In the rows, 128 means zero.
Each name stands for a flat space through zero: a line, a plane or more. A row that begins with a name and a colon came from that space; any other row is followed by the name of the space it lies nearest, among the names in its block.
gj_dg: [148 134 103 111 154 177 157 103 170 143  79 133  90 164  77 113 141 101
 149 139 143 145]
dt_sn: [141 118  92 190 139 137 137 117 136  91 104 114 104 129 140 151 113 136
  78 146 155 142]
qn_lg: [ 75 128 141  68 153 120 115 119  88 175 120  70 121 144  83 149 134 119
  78  95  77 104]
rt_lj: [ 81 149 161 126 111 139 115 146 106 104 130  85  92 101 163 138 121 113
 163 116  76  94]
gj_dg: [ 99 157 171 116 160 149 124 112 113 135 105 101 114 174 135  96 115  97
 145 160  97 169]
rt_lj: [120 146 132 116 139 163 129 147 111 133 154  82 102  94 131 140 151 127
 165  92  62  88]
gj_dg: [160 116 119 135 104 157 129 127 168 122 156 153 131 117 120  99 150 147
 167 171 161 119]
dt_sn: [162  94  54 172 130 158 140 129 173  97 110 137 129 128  99 157 131 155
  92 132 170 123]
dt_sn: [198 121 123 139 132  81 157  98 104 170 145 168 132  96 163 135 132 151
 118 133 149 148]
qn_lg: [127 113 130 119 144 117 121  79 111 168 143  98 114 153  87 110 142 138
  43 182 161 140]
gj_dg: [128 113 114  95 167 111 140 124 121 165  77 150 178 173 108 150 103 134
 103 105 111 166]
qn_lg: [ 79 139 172  96 161 124 138 133 100 175  74 112 139 149 149 128 100 123
 128 141  78 139]
gj_dg: [ 74 103 103 124 134 190 142 180 194 126  47 137 155 147  96 136 111 145
 139 147 132  93]
dt_sn: [ 78 139 146 122 146 176 118 141 154 120  98 106 128 173  98  94 124 107
 133 162 127 135]
dt_sn: [154 122 118 179 130 121 155 166 144 145 143 163 153  76 153 120 139 162
 107 137 172  97]
qn_lg: [115 150 157 148 165 115 144 149  80 141 106 111 138 110 196 149  99 132
 135 106  63 140]
qn_lg: [131 155 171 175 155  62 116 136  41 153 212  94 145  82 180 119 139 141
  43 112 119 125]
rt_lj: [121 126 108 134 137 115 137 141 126 118  92 135 133 130 131 161 109 121
 114  86 120 130]
qn_lg: [142 108 126  56 148 142 174 122 121 242 102 126 121  86 109 148 153 167
 149 125  79  73]
qn_lg: [130 136 123  81 170 115 131 134 117 166 118 143 173 168  82 129 132 110
 117  68 108 154]
qn_lg: [180  89  54  91 142 162 139  70 167 149 110 127 110 173  35 145 153 137
 100 136 156 148]
dt_sn: [169 105 128 132 123 113 126  98 127 142 144 157 160 141 148 116 120 162
 128 185 148 169]
gj_dg: [ 63 150 160  81 139 111 119  97 124 131  55 114  93 203  86 115 102  57
 104 124 136 163]
gj_dg: [116 113 120  91 110 128 129 116 138 145 113 125 112 126 101 140 134 129
 130 126 129 104]
gj_dg: [102 126 130 125 136 176 132 143 130 133 117  85 109 111 135 138 132 144
 150 143  79  94]
qn_lg: [128 110 127 115 108 118 115 108 102 113 123 109 122 120 169 168 104 150
 151 135  77 134]
rt_lj: [ 99 149 158 114 149 157 155 164 155 146  59 158 143 147 145 105 107 108
 192 135 109 136]
gj_dg: [165 124 123 157 118 155 132 140 166 115 157 163 151 122 135  91 143 147
 164 171 165 136]
dt_sn: [143 156 130 115 159 124 169 120 126 170  92 138  88 122 110 124 141  91
 129  90 133 125]
rt_lj: [168 112  81 189 152  94 136 115  90 134 173  98 120  85 128 167 145 162
  10 104 154 112]
qn_lg: [165 128 141 146 109 129 154 145 160 144 131 190 145  97 163  96 134 147
 181 165 167 123]
qn_lg: [ 73 155 167  87 151 158 163 186 157 187  64 150 137 123 110  98 132 103
 176 110 113  84]
rt_lj: [168 109  97 162 138 153 137 133 162 122 137 155 160 135 121 114 135 158
 122 163 165 145]
rt_lj: [132 121 133 106 143 106 137 102 110 179 128 121 124 132 104 125 138 134
  79 140 140 127]
dt_sn: [ 81 161 205 100  98 108 111 154 123 118 121 158 144 139 171  85 107  93
 208 138 114 139]
rt_lj: [163 124 122 164 158  77 123 106  61 122 149 114 154 124 188 169 100 153
  79 110  91 179]
gj_dg: [169 169 161 201 150 138 116 126  69  94 224  80 109  85 212 107 143 137
 148 143  79 150]
rt_lj: [163 159 145 151  98  88 112 116 127 102 208 157 108 114 114  78 165  88
 121 112 204 135]
dt_sn: [102 126 131  85 135 141 119 116 122 140 110 102 119 153  99 137 126 117
 133 118  94 127]
rt_lj: [145 154 147 139 163  83 140 123  72 149 136 125 133 119 165 141 118 115
 104  85  99 156]
rt_lj: [127 102 124 135  80 126  92 103 144  85 159 127 128 141 128 118 125 145
 126 185 161 137]
gj_dg: [110 112  98 130 144 157 147 161 132 142  97 102 128  97 127 174 126 157
 120  99  86  80]
dt_sn: [176 133 149 101 115  95 111  95  98 144 200 145 145 126 137 106 148 132
 154 130 123 158]
dt_sn: [134 133 129 140 141 101 126  93  80 127 133  90  94 122 151 156 118 124
  87 120 103 143]
[116 121  83 135 105 178 111 122 205  57  98 137 103 186  53 111 133  88
 137 135 191 140] => qn_lg
[146 155 111 142 144 170 116 123 154  93 168 111 103 156  68  89 166  86
 133 108 154 141] => dt_sn
[154 165 166 134 133  95 116 121  84 114 178 134 132 124 173 110 128 102
 165  99 101 167] => rt_lj
[143 146 116 113 155 158 133 142  95 140 171  75 107  89 125 156 159 132
 156  60  44  93] => rt_lj
[160 107 125 139  92  99 110  95 115 128 192 127 122 102 134 121 147 157
  97 168 165 121] => qn_lg
[ 97  91 116 118 140 132 115 166 112 140 116 114 202 123 150 173 100 188
 113 122  68 113] => gj_dg
[154 115  86 145 168 132 141 129  93 146 142  86 131  99 130 182 135 163
  78  84  79 113] => rt_lj
[ 99 164 161 203 135 169 129 181 100  86 159  67  94  58 216 130 127 139
 163 134  63  82] => rt_lj
[124 131 131  85 176 153 148 108 122 176  76 114 127 170 106 131 119 119
 137 131  83 157] => gj_dg
[158  94  56 128 120 204 148  87 208  95  55 133  79 171  76 144 125 128
 158 175 159 146] => qn_lg
[ 99 174 196 136 120  83  91 125  47 110 207  76 104 101 180 113 133 100
 123 104  81 127] => dt_sn
[130 111 137 110 110 104 109 101 107 128 141 124 138 137 143 138 115 144
 124 150 116 146] => qn_lg
[127  98 103  76 105 127 121 100 163 147 115 147 128 159  55 124 143 126
 111 140 172 121] => rt_lj
[118 156 103 175 147 182 123 128 168  60 111 102  81 171  85 105 136  74
 118 123 162 149] => dt_sn
[180 107 100 104 119 144 140 102 156 151 141 155 130 130  98 120 151 146
 154 146 149 133] => gj_dg
[ 79 125 108 124 135 183 170 179 204 158  47 143 105 117  67 115 143 115
 122 130 176  55] => rt_lj
[ 78 163 178 130 124 118  96 156  83 114 187  78 120 104 146 111 141 107
 125 101  89  97] => dt_sn

Each name stands for a flat space through zero: a line, a plane or more. A row that begins with a name and a colon came from that space; any other row is followed by the name of the space it lies nearest, among the names in its block.
pz_zq: [100 186 152  96 120 138 172 129 137 145 168 144 118 127 129  66  94 111
  50  90 111 130]
rg_tj: [167  72 125 124 188 124  56  96  97 122 134 113 158 128 125 150 146 116
 134 126 115 122]
rg_tj: [ 87  64 125 107 141  95 116 120 128 141 132 140 176 112 151 181 167  82
 142 159  92 107]
fr_zb: [160 127 121 163 129 128 104 124 147 136 105 109 134 174  83  41 106 161
 134 115 171  80]
fr_zb: [126 137 132 123 162 125 111 129 113 130 124 116 155 162 133 121 100 128
 121 140  92 106]
pz_zq: [125 154  88  81 152 136 181 159 102  87 157 138 122 178 132  79 126  72
  94 171  90 228]
hp_qp: [182 166 145 125 158 143 119 112 116 108 140 104 137 116 121 166 111 163
 135  98 130 141]
hp_qp: [ 70 113 142 140  94 115 142 142 135 168 114 145 110 111 165 151 145 108
 120 147 115  94]
rg_tj: [175  64 142 168 170 110  41 127 123 174  92 122  85 102 152 177 169 130
 139 105 149 122]
pz_zq: [182 146 152 149 187 129 132 129 153 164 125 106 103 120 172 129 107 117
  78  93 131 117]
pz_zq: [136  51  74 129 163 112 137 112 178  88 110 121 192 136 142 143 120  92
 180 178 123 117]
pz_zq: [156 160 142  99 149 142 146 101  77 106 181 100 175 135 117 145 149 118
 103 130 109 136]
fr_zb: [137 158 163 143 105 118 147 143 148 158 117 128  98  99 127 144 139 165
 132  93 165 112]
rg_tj: [122 181 163 153 114 127 128 127 145 164 121 112 138 126 137 162 103 154
 112  97 110  75]
rg_tj: [116 169 121 149  68 130 127 122 156 127 131 125 154 126  97 174 131 142
 141 106 117 122]
fr_zb: [ 67 122 181  90  98 147 123 121  81 144 146 174  55  50 151 122 125 155
 106 100 145 124]
hp_qp: [146 169  84  85 163 140 176 157 108  70 150 127 134 178 130 113 111  90
 115 167  82 239]
pz_zq: [ 77 147 121  99  96 131 162 153 115 125 141 159  98 130 134 109 132 103
 105 143 108 175]
hp_qp: [125 162 120 136 127 131 120 154 115 135 120 128 106 153 142 158 126 115
 114 135  88 171]
pz_zq: [169 104 155 159 172  99 133 166 145 168  76 114  81 120 167 143 144 155
 158 134 174 109]
hp_qp: [ 88 131 171 133 130 103 156 159 124 183 106 133 105 122 174 137 135 131
 118 144 124  76]
fr_zb: [105  96 145 144  80 134 118 134 149 162 116 170  31  49 151 133 155 132
 116  88 181 147]
hp_qp: [139  78 113 110 153 100 173 139 176 125 121 138 138 137 111  29 130 115
 135 138 186 116]
fr_zb: [ 88 150 103 100  82 107 237 160 203  99 129 152 149 105 134 158 127 111
 163 149 132 170]
hp_qp: [116  98 148 111 163 116 135 132 115 131 115 130 130 111 159 142 122 137
 150 150 128 101]
rg_tj: [ 85 128  87 137  86 121 134 141 180 115 108 149 146 151 110 118 100 114
 147 140 106 137]
rg_tj: [134  59  89 130 186 146  55 120  86 120 118 138  96 168 149  60 112  80
  96 160 101 156]
pz_zq: [104 220 131 131  34 142 172 147 160 103 124 141 116 125  66 119  96 199
 161  93 157 146]
pz_zq: [143  78 159 128 182 124  85 122  82 151 114 123 100 114 158 118 138 141
 129 136 144  93]
hp_qp: [107 157 144 107 102 127 139 131 153 128 137 153 115  93 113 135 109 148
 123  85 131 144]
hp_qp: [115  62  90 153 121 117 113 129 191 125  86 147 121 131 121  74 103 125
 161 138 163 103]
hp_qp: [118 133 112  76 135 115 163 149 103 113 163 144 135 159 103  71 160  86
  97 145 117 194]
fr_zb: [113  59 135 129 136 142  91  90 113 138 136 143 109  91 144  89 131 116
 110 123 153  86]
rg_tj: [137 193 112 117 148 111 172 178 169 103  98 122 147 170 125 157  77 151
 166 140  93 174]
hp_qp: [125 148 171 102 136 117 108 133 101 148 139 137 118 109 113 140 136 157
 119  91 127 129]
fr_zb: [147 136 122 112 111 110 201 134 167 108 143 122 159 108 111 144 161 127
 155 131 165 145]
rg_tj: [144 114 104 140 124 159  92 116 105 102 125 133  93 132 118 101 116 135
 131 130 141 159]
fr_zb: [110 128 108 100 111 119 163 132 146 113 152 144 148 121 122 139 149  89
 119 134 112 171]
pz_zq: [146  79 118 140 157 123 102  98 146 120 120 113 170 121 132 143 123 126
 153 135 134  84]
pz_zq: [138 130  95 125 130 134 131 145 136  88 107 132 122 158 102  93 100 149
 166 147 141 164]
fr_zb: [108 148  80 166  85 158  86 105 125 109 127 115 166 199  88  83  91 116
 115 146  89 103]
rg_tj: [166 155 163 142 173 151  65 103  64 138 137  95 129 125 151 197 119 151
 112 111  89 111]
hp_qp: [152 104 110 169 126 124 155 125 192 136 104 115 130 126 141 105 118 124
 140 131 171  91]
rg_tj: [152 166 160 143 133 136 109 118 108 143 133 106 130 116 134 182 129 156
 123 103 118 108]
rg_tj: [117 107 122 153 106 158  86 104 100 143 137 135  88 128 131  78 130 111
  85 121 136 112]
fr_zb: [192  80 155 114 198 118 114 136  92 127 116 120  82  94 146 129 162 155
 153 126 186 152]
fr_zb: [183 105 115 119 198 112 102 142 115 118 114 113 137 184  99  52 123 134
 134 137 146 144]
[175  64 107 134 169 154  36 107  57 111 128 128  81 149 103  54 146 128
 118 132 158 161] => fr_zb
[103 163 119 131  75 157 139 105 117 114 158 129 139 137 102  97 117 125
 100 121 121 118] => rg_tj
[106 198 146  69 112 166 154 129  51  86 174 143 104 141  93  61  99 160
  98 122 120 175] => pz_zq
[ 57 115  85 142  23 117  94 140 129 123 117 160 139 148  74 153 173 114
 164 148 106 155] => pz_zq
[ 87 129 155 126  85  89 178 129 175 180 144 133 170 110 123 131 170 103
 105 112 138  66] => rg_tj
[138 127 125 128 118 153 134 110 113 118 147 129 105 130 110  51 122 132
 100 118 164 124] => rg_tj
[130 201 180 134 109 159 117 111 116 160 154 129  84  95 132 122  94 160
  62  54 127 109] => pz_zq
[178 124 142 117 200 113 124 183 110 118  74 128  64 150 131  85 101 190
 177 139 173 168] => fr_zb
[155 220 141 152  99 168 143 147  91 126 134 113  61 142 129 128 115 160
  99 110 133 173] => rg_tj
[ 78  85  82 142 104 138 168 126 142 107 116 132 146 156 155  84 114  86
 140 204 121  97] => hp_qp
[182 132 156 160 142 139  53 111  79 161 131 105  98 137 103 113 158 154
 100  88 153 113] => fr_zb
[134 151 123  84 163 118 188 157 120 108 143 130 132 155 133  89 121 110
 115 151 119 176] => hp_qp
[199 135 103  96 207 110 124 144 127  78 125 106 173 168 100 145 120 136
 169 138 113 197] => rg_tj
[111  94 143 146 123 102 132 143 165 161  93 138 114 106 147 134 133 140
 152 128 156  84] => pz_zq
[121 105 115 125 147 131 106 125 138 125 118 140 121 142 125  76  96 124
 119 126 127 121] => pz_zq
[ 95 175  98 101  71 135 189 126 161  81 154 139 176 140  83 113 108 127
 142 133 118 153] => pz_zq
[155  80  99 179 120 114 114 116 197 156 110 121 134 125 132 120 151  91
 120 115 157 104] => fr_zb
[182 122  89 110 190 111 133 166 137 106 116 125 119 184 112  77 128 103
 127 143 127 214] => hp_qp

Rows lie near named flat spaces through zero. A row that begins with a name and a colon came from that space; any other row is followed by the name of its block's space that it lies nearest.
gl-tr: [151 130  82 128 117 117 132  94 143 154 175 174 152 128  91 139 145  98
 118  84 141 170]
jd-nb: [144  86 140  96 129 140 128 115 142 156 162  80  76 148 206 116  92 146
 136 114  92 135]
jd-nb: [110 202 146 221 125 101 142 184 165 108  93 188 180 138 124 113 182 110
  84 151 165 152]
gl-tr: [110 144 135 128 153 173 152 154 187 148 165 100 137 113 170 123  84 135
 176 164  77 111]
jd-nb: [126  87  84  30 138 149 115  71 100 194 165  80 112  53 164 159 110 187
 125  99 157 142]
nh-ds: [ 58 170 154 133 134 147 146 141 145  47  88 165 180 141 117 114 114 129
 109 163 153  93]
nh-ds: [ 97 145 139 151 179 114 170 156 131 136 154  87 177  79 130  88 134 180
 111 122 136 150]
jd-nb: [104 184 192 163 130 159 139 210 138 157 150  89 156 105 166 100  96 131
 122 190  96 134]
ph-bz: [ 75 172 236 195 136 173 121 175 150 130 139 122 141 122 122  92 123 141
 190 215  82 135]
jb-jq: [145 155 160 138 124 165 134 183 123 142 127 121 104 128 158 130  77  99
 138 172 102 116]
jb-jq: [135 151 153 158 160 147 140 116 135 141 172 111 115 129 119 114 100 115
 163 138 100 144]
jb-jq: [ 91 140 136 116 208 192  99  65 158 158 124  71  50 110 164 172 107 146
 190 179 123 135]
jb-jq: [153  95 125 119 109 112 126 103 120 145 156 136 115 132 131 118 136 139
 137  94 122 145]
ph-bz: [ 89 173 142  79 134 138 137 131  99 105 133  61 163 112 190 114  72 151
  53 137 155  95]
jb-jq: [115 134 127 112 148 151 144  93 110 119 154 147 148  88  78 129 105 141
 168 126 137 122]
jb-jq: [ 94 180 116 141 160 154 153 143 160  89 108 156 158 129 122 139 104 103
 116 155 146 112]
jd-nb: [ 83  82 145  85 104 154 113 102 155 148 156 138 139 112 146 121 140 177
 162 132 114 142]
jd-nb: [138 152 123 137 109 122 134 155 109  94 100 162 150 140  94 133 120  91
 108 135 140 105]
jb-jq: [118 159 162 164 131 156 164 148 149 118 162 200 153 124 113 102 103 111
 144 138 130 159]
nh-ds: [101 165 150 121 101 128 125 157 119 104 138  86 193 125 115 110 106 126
 120 157  99  76]
gl-tr: [128 108 126 106  92 130 109 110 126 130 122 163 120 140 133 138 140 125
 120 118 142 136]
nh-ds: [ 94 114 136 110 164 137 144  85 142 119 164 113 127 134 150 105 113 156
 116 104 136 159]
gl-tr: [ 98 153 205 154 128 136 102 125  83 140 143  77 148  84  86 103 138 170
 178 175 107 116]
ph-bz: [121  78  75 109 163 104 137 108 140 153 154  94 149 105  86 129 165 156
 138  87 116 153]
ph-bz: [132  92  59  93 164  95 162  83 135 118 158  99 162 103 103 121 135 163
 130  64 132 117]
nh-ds: [149 131 118 141 122 106 100 104 113 130  87 123  97 126 130 152 162 134
 136 130 151 111]
gl-tr: [188 134 118 112 112 157 126 138 114 146  94 164  51 119 189 169  83 104
 142 143 151 106]
nh-ds: [ 98 132 122 124 118  98 108 106 126 116 107 100 164 110 124 127 174 171
 119 127 147 103]
jd-nb: [107  89 136  99 148 179 139 177 169 188 155 109 101 110 187 129 104 147
 140 151  94 173]
jb-jq: [130 114 129 108 101 156  93 160 114 167 101 138 110 105 113 164 140 117
 148 166 122 129]
jb-jq: [114  77 202 136 124 175 142 208 133 166 176 114 119 125 113  84  96 135
 191 167  38 162]
gl-tr: [158 161 111 143 162 125 124 117 109 136 108 111  84 134 146 153 116  98
  96 126 158 138]
gl-tr: [160 130 109 104 141 132 136  96  88 142 135 129 104  89 128 144 104 138
 133 108 160 125]
jb-jq: [ 96  90 168 176 143 107 156 138 157  68 126 139 161 148  68  73 158 162
 202 131  75 104]
ph-bz: [126 131 120 106 111 147 146 176 122 108  99 168 139 127 135 136 100 107
 101 139 143 113]
jb-jq: [128 142 139 164 142  90 124  78 104 143 179 117 161 114  70 100 168 144
 123  91 142 174]
jd-nb: [187 112 123 170 139  79 116 116 119 162 140  76  81 149 143 119 159 127
 132  97 106 146]
nh-ds: [193  93  88  96 128 135 146 126  91 124 117 166  78 130 106 154  87  89
 139  97 134 118]
gl-tr: [133 124 125 156 147 118 141 113 146  63  49 179  85 152 146 139 142 136
 152 134 160  89]
nh-ds: [106  99  96  56 153 164 100  74 121 127 106  91  82 124 140 174 104 135
 143 138 134 104]
ph-bz: [ 99  60  92  85 167  93 158  81 110 127 157 124 153  99 105 100 162 193
  86  47 172 188]
ph-bz: [ 81 129 134 144 160 123 155  90 142  82 126 175 166 109  87 106 153 168
 147 114 163 139]
jd-nb: [118 122 194 142 172 188 126 168 134 193 147  86  54 104 195 121  92 150
 161 181  99 179]
ph-bz: [140 133  42 114 116  93 113  70 144  91  79 196 132 162 104 177 175  89
  75  82 196 126]
ph-bz: [147  88 156 144 126 113 137 108 107 150 161 132 126  83  93  99 150 184
 203 111 110 136]
nh-ds: [105 209 162 184 126 126 101 126 148 136 106 105 150 101 153 136 159 150
 147 185 143  98]
jb-jq: [101 133 109 125 148 132 138 138 145 127 144 125 164 130  98 126 133 116
 109 123 123 148]
gl-tr: [161  70  81  44  82 126 119 102 103 166 166 134 122 120 141 144 110 127
 102  74 132 141]
gl-tr: [ 96 114 119 107 123 129 128 101 151 128 158 135 159 131 125 119 140 144
 120 109 129 147]
nh-ds: [108 109 182  88  55 198  84 161 148 181 178 128 123 147 147 133  90 100
 173 186  51 134]
jd-nb: [118 137 120  76  85 148 135 186 129 185 157 111 177  71 190 129 104 156
  87 140 133 129]
ph-bz: [ 74 167 187 152 167 144 106  83 119 114 122  99 109 133 146 116 134 153
 118 158 156 152]
jd-nb: [152 154 115 179 133  81 136 135 136 106 126 105 156 150  97 113 152 109
 128 115 108 103]
nh-ds: [101  84 203  63  64 180  81 132  83 147 135 105 106 112 139 124  94 160
 180 179  87  99]
jd-nb: [102 121 121 142  76 102 124 157 170 137 139 159 206 122 110 111 188 149
 127 124 116 132]
ph-bz: [139 110 110 118 128 106 126 120 132 104 109 104 108 169 153 128 126 118
 102 109 122 110]
gl-tr: [134  89  93  96 105 121 126 149 147 112 100 145 114 177 152 141 128  98
  87 109 123 125]
nh-ds: [160 139 158 143 155 174 176 180 101 111 124 183  86 124 121 121  51  86
 146 147 126 137]
gl-tr: [ 65 141 187 127 125 164 100 125 161 138 144  84 135 133 165 114 125 158
 156 182  93 124]
jd-nb: [198  70  80 121 116 109 133 163 110 124  96 148  84 162  83 151 127  73
 144 102  96 113]
ph-bz: [139 105  83 105 177 138 167 111 136 160 185 121 136  89 107 127 106 138
 143  88 123 163]
jb-jq: [126 166 177 159 155 145  97  72  88 139 117 108  88  81 108 142 134 160
 194 168 150 115]
ph-bz: [129 130 142 110 159 169 141 138 104 145 132 139  87 110 145 137  83 119
 117 138 148 162]
gl-tr: [115 127 109 145 168  99 165  76 126  84 129 161 160  96  82 109 153 172
 149  89 169 124]
nh-ds: [122  89  75 124 115  98 132 157 137  92  55 196 146 144  82 149 186 115
  98 107 162 128]
[121 170 143 126 134 174 118 178 129 141  93 120 103 119 166 159  92 100
 119 189 131 112] => jb-jq
[ 93 139 201 142 177 177 111 119 110 172 165  53  98  83 123 114 105 168
 197 185  90 146] => jd-nb
[ 93 130 165 184 128 119 116 133 168 133 134 146 146 143 111 104 185 144
 150 144 113 165] => jd-nb
[ 86 106 127  86 117 139 118  86 140 147 187 112 171 112 114 115 133 159
 135 112 115 148] => gl-tr
[105 134  86 159 170 107 134 114 162 126 125 141 156 132  80 136 182 120
 114 109 145 166] => jd-nb
[178 131 113 139 131 110 143 111 117  93  92 141  87 139 149 138 109 122
 150 116 138  76] => jd-nb
[120  93 132  91  67 143  75  87 135 171 181 128 140 141  95 139 146 117
 166 127  85 142] => gl-tr
[ 96 155 237 181 152 132  94 107  54 155 137  78 120  62  78  95 160 196
 183 177 137 153] => jb-jq
[199 171  55 189 151  49 156 143 137 110  99 122 134 159 133 136 159  82
  59  75 159 119] => jd-nb
[ 99 143 196 144 139 114 117  80  99 127 160  60 140  94 140  85 134 204
 161 138 123 114] => ph-bz
[ 86 104 180  96  72 168 110 156 147 136 134 143 145 122 158 115 117 158
 163 172  95 111] => gl-tr
[194 135 105 166 120 106 118 170 122 132  88 130  82 174 123 152 134  59
 114 130 111 119] => gl-tr
[122 139 184  98 113 161  99  99  61 150 133 110 100  79 135 134  98 161
 153 158 149 120] => jd-nb
[131  78 136  56 104 180 116 118  97 148 108 173  71  97 158 158  93 148
 150 139 154 132] => jd-nb
[180 102 104 109  68  85 122 113  90 126 135 145 145 124 101 125 141 128
 129  85 129  98] => nh-ds
[139 157 136 168 164  99 131 141  85  92  66 117 104 136 115 129 142 118
  87 131 171 124] => gl-tr
[159 133 123 133 112 103 118 106 137 123 139  99 105 177 172 122 119 107
 103 106 113 116] => ph-bz
[134 108  84 140 120 101 120  74 159 113 122 181 139 143  84 144 183 125
 155  95 142 131] => jb-jq
[203 164 101 188 137  95 139 163 143 142  93 147  71 168 191 145 134  74
  74 112 154 148] => gl-tr
